Below are the code and all the weights of a small trained network. Each question names an input and a target symbol and asks about switching units off, where a switched-off unit gives its printed mean instead of its output.

import numpy as np


def w(rows, s, z=0):
    codes = np.array(rows[::2]) - 128.0
    scale = np.full(codes.shape[1], s)
    scale[-1] = z or s
    return codes * scale


def f(y):
    return y / 2 * (1 + np.tanh(0.7978845608 * (y + 0.044715 * y**3)))


def softmax(a):
    e = np.exp(a - a.max(-1, keepdims=True))
    return e / e.sum(-1, keepdims=True)


def log_softmax(a):
    a = a - a.max(-1, keepdims=True)
    return a - np.log(np.exp(a).sum(-1, keepdims=True))


def net(x, mask):
    ids = ['ΛΠΦαβγδεημξστψω'.index(c) for c in x.split()]
    T = len(ids)
    res = E[ids] + P[:T]
    u = 0
    for l in range(2):
        q, k, v = (res @ M[l].T for M in (Q, K, V))
        z = softmax(np.where(np.tri(T) > 0, q @ k.T / 3**0.5, -1e9)) @ v
        res = res + np.where(mask[u], z, O[l][:, -1]) @ O[l][:, :-1]
        u += 1
        y = f(res @ A[l][:, :-1].T + A[l][:, -1])
        res = res + np.where(mask[u : u + 4], y, B[l][:, -1]) @ B[l][:, :-1]
        u += 4
    return log_softmax(res[-1] @ U[:, :-1].T + U[:, -1])


Q, K, V, O, A, B = {}, {}, {}, {}, {}, {}
E = w([
[116,88,139,213,106,185,116,52,132,102],'Λ',
[158,182,202,151,103,175,203,99,30,184],'Π',
[181,153,92,100,79,151,255,51,192,70],'Φ',
[110,177,73,182,160,37,187,136,58,91],'α',
[200,182,133,171,166,209,130,176,133,88],'β',
[148,88,247,142,115,46,53,184,153,124],'γ',
[50,167,98,212,179,96,115,129,126,159],'δ',
[101,208,172,24,216,117,96,105,117,156],'ε',
[128,129,99,78,60,133,166,184,185,92],'η',
[176,53,129,165,152,96,65,66,155,2],'μ',
[156,60,167,36,169,202,68,109,137,142],'ξ',
[100,67,138,104,104,84,140,209,43,187],'σ',
[174,143,61,207,170,84,51,145,182,162],'τ',
[53,181,177,133,125,179,106,176,82,106],'ψ',
[63,149,132,77,61,57,67,99,132,125],'ω',
],0.0092)
P = w([
[84,219,107,150,99,182,128,59,99,95],'0',
[14,177,124,144,143,143,97,99,20,69],'1',
[22,184,132,161,151,138,64,103,49,108],'2',
[23,191,171,186,166,118,103,121,128,164],'3',
[16,156,166,170,182,123,77,115,139,180],'4',
[6,124,186,153,254,88,109,118,122,154],'5',
[12,144,203,171,235,80,91,108,183,193],'6',
[25,165,224,169,229,77,145,127,250,234],'7',
],0.0014)
Q[0] = w([
[191,57,192,179,135,224,89,191,146,77],'L0H0',
[120,111,69,110,136,61,110,254,181,105],'L0H0',
[171,65,33,130,30,139,254,114,171,8],'L0H0',
],0.025)
K[0] = w([
[185,94,195,173,144,197,68,180,156,93],'L0H0',
[171,101,70,115,120,85,110,251,139,148],'L0H0',
[154,32,76,180,25,137,181,134,136,62],'L0H0',
],0.027)
V[0] = w([
[104,25,159,200,76,205,100,73,115,153],'L0H0',
[96,184,79,118,76,81,189,22,80,116],'L0H0',
[206,153,246,116,121,166,180,64,108,36],'L0H0',
],0.013)
O[0] = w([
[51,66,134,155,106,194,117,32,55,122,4],'L0H0',
[67,108,165,141,167,70,220,91,234,102,203],'L0H0',
[187,128,181,91,106,86,184,88,48,2,185],'L0H0',
],0.0071,0.0029)
A[0] = w([
[176,71,206,62,64,168,207,233,81,112,187],'L0N0',
[85,248,85,48,38,156,194,246,72,141,187],'L0N1',
[226,53,19,187,176,130,81,123,154,99,4],'L0N2',
[10,218,180,49,101,213,174,175,86,162,149],'L0N3',
],0.011,0.0016)
B[0] = w([
[169,180,236,186,51,193,89,163,181,217,237],'L0N0',
[176,67,20,93,120,164,97,164,2,46,255],'L0N1',
[225,108,191,157,95,153,109,11,177,85,138],'L0N2',
[23,253,162,77,59,107,228,144,145,70,204],'L0N3',
],0.0074,0.0087)
Q[1] = w([
[157,111,86,140,97,85,115,135,179,56],'L1H0',
[176,184,111,227,169,104,248,99,27,158],'L1H0',
[58,168,137,193,148,49,79,148,102,157],'L1H0',
],0.019)
K[1] = w([
[166,115,94,103,157,64,114,106,171,100],'L1H0',
[153,199,105,228,179,117,231,89,50,174],'L1H0',
[65,93,125,255,100,84,123,164,140,144],'L1H0',
],0.018)
V[1] = w([
[28,130,189,11,107,92,54,108,129,166],'L1H0',
[96,188,160,218,158,45,92,152,9,131],'L1H0',
[121,71,133,119,18,29,86,115,196,58],'L1H0',
],0.012)
O[1] = w([
[65,129,163,2,127,174,65,123,141,123,71],'L1H0',
[131,46,175,115,227,114,165,176,162,64,251],'L1H0',
[127,125,107,69,33,34,47,136,149,78,179],'L1H0',
],0.0082,0.0026)
A[1] = w([
[232,249,131,71,183,126,97,89,141,116,5],'L1N0',
[44,50,21,185,29,190,89,160,108,141,76],'L1N1',
[114,38,148,48,118,69,173,186,53,239,24],'L1N2',
[45,153,159,200,150,169,20,182,55,109,161],'L1N3',
],0.011,0.0015)
B[1] = w([
[125,148,71,8,175,162,161,57,141,168,184],'L1N0',
[87,1,145,97,123,193,161,152,186,146,254],'L1N1',
[128,73,161,71,126,34,190,55,51,179,148],'L1N2',
[76,159,67,221,97,87,95,139,68,175,222],'L1N3',
],0.0092,0.0097)
U = w([
[196,97,104,110,96,69,54,91,60,9,136],'Λ',
[189,104,188,172,108,57,19,186,76,210,147],'Π',
[151,175,116,121,82,222,41,77,48,172,2],'Φ',
[184,141,107,126,145,170,72,64,204,216,72],'α',
[133,118,82,183,206,25,143,172,192,74,176],'β',
[138,143,89,56,216,157,130,136,96,94,173],'γ',
[151,88,71,107,77,172,134,216,148,137,190],'δ',
[210,151,104,179,151,157,156,149,79,143,142],'ε',
[136,185,61,147,52,72,203,62,156,134,63],'η',
[135,172,246,137,108,157,186,110,160,141,180],'μ',
[66,174,78,201,207,102,120,162,228,193,219],'ξ',
[88,67,116,162,190,187,85,1,110,34,156],'σ',
[76,229,65,144,87,123,144,185,60,34,62],'τ',
[94,151,155,74,108,60,46,163,195,143,106],'ψ',
[97,75,114,146,135,88,184,60,67,165,47],'ω',
],0.005,0.0023)

Each question gives the input, a string of symbols that net reads in full, and the target symbol t.
The units are the heads (3 rows each of Q, K, V and O) and the neurons (one row each of A and B). Each row of codes is followed by its name. A weight is (code - 128) times the scale printed after its matrix; where a second scale follows, it is the last column's (O, A, B and U).
mask holds one flag per unit, layer by layer, with each layer's heads first. A switched-off unit (its flag False) gives its mean, the last column of its rows in O or B, instead of its output. The means were averaged over made-up inputs and are rounded, as every weight is.
A unit's drop is (log p(t) with every unit on - log p(t) with that unit switched off) / (log p(t) with every unit on - log p(t) with every unit switched off).
The circuit of an input: a set's keep is (log p(t) with only the set's units on - log p(t) with every unit switched off) / (log p(t) with every unit on - log p(t) with every unit switched off). Starting from all 10 units, units are removed one at a time, each time the one whose removal leaves the highest keep (on an exact tie, the one counted first), for as long as the keep stays at least 0.8.
units of the circuit, in order: the units of the circuit, biggest drop first
unit that matters most: the unit with the biggest drop
k most important neurons: the k neurons with the biggest drops, biggest first
k most important neurons of layer l: the k neurons of layer l with the biggest drops, biggest first
drop of u: that unit's drop, to one decimal
input Π ω η σ ε β β μ, target σ: 2 most important neurons of layer 0 : (L0N2 L0N0)
input η ψ Λ η Φ σ ψ η, target δ: units of the circuit, in order : (L1N1 L1H0 L0N1 L0H0)
input η Π η Π ε μ δ, target β: units of the circuit, in order : (L1H0 L0H0 L0N0)
input ψ β γ σ δ α, target β: units of the circuit, in order : (L0N0 L1H0)
input η Π δ η μ δ Π τ, target α: units of the circuit, in order : (L0N2 L0H0 L1N0)
input ψ δ η η ε σ η ω, target Λ: 2 most important neurons : (L0N0 L0N1)
input Π ε μ ψ δ Φ τ, target η: units of the circuit, in order : (L1H0 L0N2 L1N0)
input ε Π Π, target ε: units of the circuit, in order : (L1H0 L0H0 L0N1)
input β η ψ μ, target Λ: unit that matters most : L0N0
input η Π ε, target γ: units of the circuit, in order : (L0H0 L1N0 L0N0)
input ξ ω τ μ Π γ, target Π: units of the circuit, in order : (L0H0 L1N3 L0N3)
input ξ Π τ γ Π η ε δ, target β: units of the circuit, in order : (L1H0 L0N0 L0H0)
input ε σ Π γ, target ψ: units of the circuit, in order : (L1H0 L0N1)
input β η η ε σ, target Π: 2 most important neurons : (L0N0 L1N2)
input Φ γ η ω ω Π ε Π, target γ: units of the circuit, in order : (L0H0 L1N0 L1N3)
input ψ ε σ β ξ ξ, target α: 2 most important neurons : (L1N0 L0N1)
input α ε ψ β, target Φ: most important neuron : (L0N0)
input Λ η ω γ, target Π: drop of L0H0 : 0.6
input Π η Π Λ, target σ: drop of L1N1 : 0.0
input μ γ α ε Φ, target μ: drop of L0H0 : 1.1
input δ δ η Π η δ, target ξ: most important neuron of layer 0 : (L0N1)
